Below is a small trained network, with its code and all its weights. Each question gives an input and a target symbol and asks what happens when units are switched off, that is, made to give their printed mean instead of their output.

import numpy as np


def w(rows, s, z=0):
    codes = np.array(rows[::2]) - 128.0
    scale = np.full(codes.shape[1], s)
    scale[-1] = z or s
    return codes * scale


def norm(h):
    return h / np.sqrt((h * h).mean(-1, keepdims=True) + 1e-5)


def f(y):
    return np.maximum(y, 0)


def softmax(a):
    e = np.exp(a - a.max(-1, keepdims=True))
    return e / e.sum(-1, keepdims=True)


def log_softmax(a):
    a = a - a.max(-1, keepdims=True)
    return a - np.log(np.exp(a).sum(-1, keepdims=True))


def net(x, mask):
    ids = ['αβγδεζλμξπστφψ'.index(c) for c in x.split()]
    T = len(ids)
    res = E[ids] + P[:T]
    q, k, v = (norm(res) @ M[0].T for M in (Q, K, V))
    z = softmax(np.where(np.tri(T) > 0, q @ k.T / 2**0.5, -1e9)) @ v
    res = res + np.where(mask[0], z, O[0][:, -1]) @ O[0][:, :-1]
    y = f(norm(res) @ A[0][:, :-1].T + A[0][:, -1])
    res = res + np.where(mask[1:13], y, B[0][:, -1]) @ B[0][:, :-1]
    return log_softmax(norm(res)[-1] @ U[:, :-1].T + U[:, -1])


Q, K, V, O, A, B = {}, {}, {}, {}, {}, {}
E = w([
[204,80,128,92,95,212,132],'α',
[149,69,121,103,77,171,72],'β',
[86,121,117,114,151,77,71],'γ',
[81,62,142,130,221,130,146],'δ',
[61,179,108,123,205,3,124],'ε',
[42,23,138,170,100,129,109],'ζ',
[158,93,120,87,128,141,83],'λ',
[224,177,104,42,144,151,118],'μ',
[152,136,109,79,157,106,75],'ξ',
[23,84,120,170,159,39,103],'π',
[113,34,151,143,68,201,128],'σ',
[141,195,100,75,192,67,118],'τ',
[91,54,114,118,95,126,51],'φ',
[126,135,102,97,146,72,54],'ψ',
],0.0041)
P = w([
[73,171,154,90,108,153,28],'0',
[59,139,67,68,118,168,79],'1',
[95,91,107,46,120,126,77],'2',
[129,99,187,78,132,105,41],'3',
[150,177,162,191,183,182,31],'4',
[152,160,1,209,175,189,142],'5',
[138,75,24,82,142,117,183],'6',
[159,54,184,64,138,65,123],'7',
[177,154,246,175,178,132,69],'8',
[193,148,85,248,191,157,131],'9',
[200,106,20,135,173,106,225],'10',
[170,53,114,19,164,42,216],'11',
],0.0042)
Q[0] = w([
[160,179,147,231,145,160,105],'H1',
[127,130,5,162,130,148,188],'H1',
],0.015)
K[0] = w([
[103,105,4,111,120,141,160],'H1',
[149,65,142,70,113,67,158],'H1',
],0.016)
V[0] = w([
[93,22,134,162,76,208,142],'H1',
[254,141,135,48,93,203,129],'H1',
],0.0077)
O[0] = w([
[119,71,145,1,97,65,160,246],'H1',
[67,161,227,82,179,210,92,250],'H1',
],0.0092,0.0014)
A[0] = w([
[95,104,156,51,185,137,115,127],'N1',
[189,108,27,229,180,122,88,187],'N2',
[230,121,228,150,142,67,76,168],'N3',
[34,191,229,80,142,216,112,98],'N4',
[52,77,139,181,197,63,141,157],'N5',
[177,97,58,153,18,52,189,169],'N6',
[130,107,121,12,62,51,138,67],'N7',
[100,133,166,196,208,218,56,106],'N8',
[123,220,116,212,146,172,103,1],'N9',
[84,140,103,104,96,111,16,58],'N10',
[105,253,115,92,167,33,121,157],'N11',
[140,92,118,19,164,111,108,208],'N12',
],0.0057,0.0062)
B[0] = w([
[188,110,161,224,66,136,120,202],'N1',
[176,69,255,62,69,150,93,232],'N2',
[84,99,29,111,154,179,194,170],'N3',
[195,100,41,115,200,76,89,237],'N4',
[222,155,102,74,117,204,124,163],'N5',
[82,170,120,103,212,149,48,250],'N6',
[22,182,148,240,114,166,121,192],'N7',
[85,176,27,55,82,102,198,211],'N8',
[60,33,83,78,61,116,190,148],'N9',
[202,109,117,129,195,157,216,130],'N10',
[111,33,130,130,51,213,91,155],'N11',
[105,41,111,230,143,162,157,254],'N12',
],0.0058,0.0073)
U = w([
[139,110,191,61,191,126,155,101],'α',
[145,97,128,146,141,152,150,208],'β',
[174,152,191,88,108,119,63,60],'γ',
[101,104,103,124,106,155,70,255],'δ',
[185,165,156,222,128,119,108,115],'ε',
[71,131,88,118,125,39,154,105],'ζ',
[181,98,78,143,177,153,183,77],'λ',
[97,213,127,149,178,148,115,111],'μ',
[115,147,70,47,96,128,160,39],'ξ',
[179,137,106,108,115,44,117,114],'π',
[71,117,204,126,84,98,181,144],'σ',
[122,160,125,172,62,191,144,49],'τ',
[79,145,123,252,144,131,158,62],'φ',
[153,115,154,70,48,135,148,51],'ψ',
],0.012,0.0078)

Each question gives the input, a string of symbols that net reads in full, and the target symbol t.
The units are the heads (2 rows each of Q, K, V and O) and the neurons (one row each of A and B). Each row of codes is followed by its name. A weight is (code - 128) times the scale printed after its matrix; where a second scale follows, it is the last column's (O, A, B and U).
mask holds one flag per unit, heads first, then neurons. A switched-off unit (its flag False) gives its mean, the last column of its rows in O or B, instead of its output. The means were averaged over made-up inputs and are rounded, as every weight is.
A unit's drop is (log p(t) with every unit on - log p(t) with that unit switched off) / (log p(t) with every unit on - log p(t) with every unit switched off).
The circuit of an input: a set's keep is (log p(t) with only the set's units on - log p(t) with every unit switched off) / (log p(t) with every unit on - log p(t) with every unit switched off). Starting from the 12 units with the biggest drops (on a tie, the unit counted first), units are removed one at a time, each time the one whose removal leaves the highest keep (on an exact tie, the one counted first), for as long as the keep stays at least 0.8.
units of the circuit, in order: the units of the circuit, biggest drop first
unit that matters most: the unit with the biggest drop
top k neurons: the k neurons with the biggest drops, biggest first
drop of u: that unit's drop, to one decimal
input λ γ α ψ, target λ: units of the circuit, in order => (N10; N2)
input δ α γ ξ ε γ α σ, target ε: units of the circuit, in order => (H1)
input σ μ γ ξ ψ φ ψ, target ξ: top 3 neurons => (N8; N12; N6)
input δ λ π τ π, target λ: units of the circuit, in order => (N6; N10; N5)
input α α μ α σ σ φ τ ξ λ, target φ: top 2 neurons => (N7; N2)
input β φ γ δ δ σ μ σ δ, target σ: units of the circuit, in order => (H1; N7)
input μ ε ζ α β λ α φ β τ ξ, target φ: units of the circuit, in order => (N7; H1; N2; N12)
input λ σ ε ξ α π, target ε: units of the circuit, in order => (H1; N2)
input ψ φ σ α ψ ξ ε μ, target ψ: top 2 neurons => (N2; N12)
input φ φ δ δ, target φ: units of the circuit, in order => (H1; N7; N2; N12)
input δ λ ζ ψ ψ β λ π λ α λ, target π: top 2 neurons => (N12; N2)
input τ α ξ π δ δ ζ δ δ α σ μ, target δ: top 2 neurons => (N6; N4)
input σ ζ ξ ξ μ δ ξ, target ξ: top 3 neurons => (N8; N12; N6)
input α ξ ε τ σ λ ζ δ ψ ξ, target ζ: units of the circuit, in order => (H1)
input μ δ π ξ φ ζ ε, target ξ: top 2 neurons => (N8; N12)
input α ξ μ δ φ, target ξ: top 2 neurons => (N8; N12)
input γ α δ σ μ σ α γ, target μ: drop of H1 => 0.9
input δ δ α π δ α ξ μ ε, target α: drop of N3 => -0.1
input ψ ξ γ π μ, target ξ: drop of H1 => 0.6
input π α α σ ε τ, target α: unit that matters most => H1
input γ ζ δ, target γ: top 2 neurons => (N2; N12)
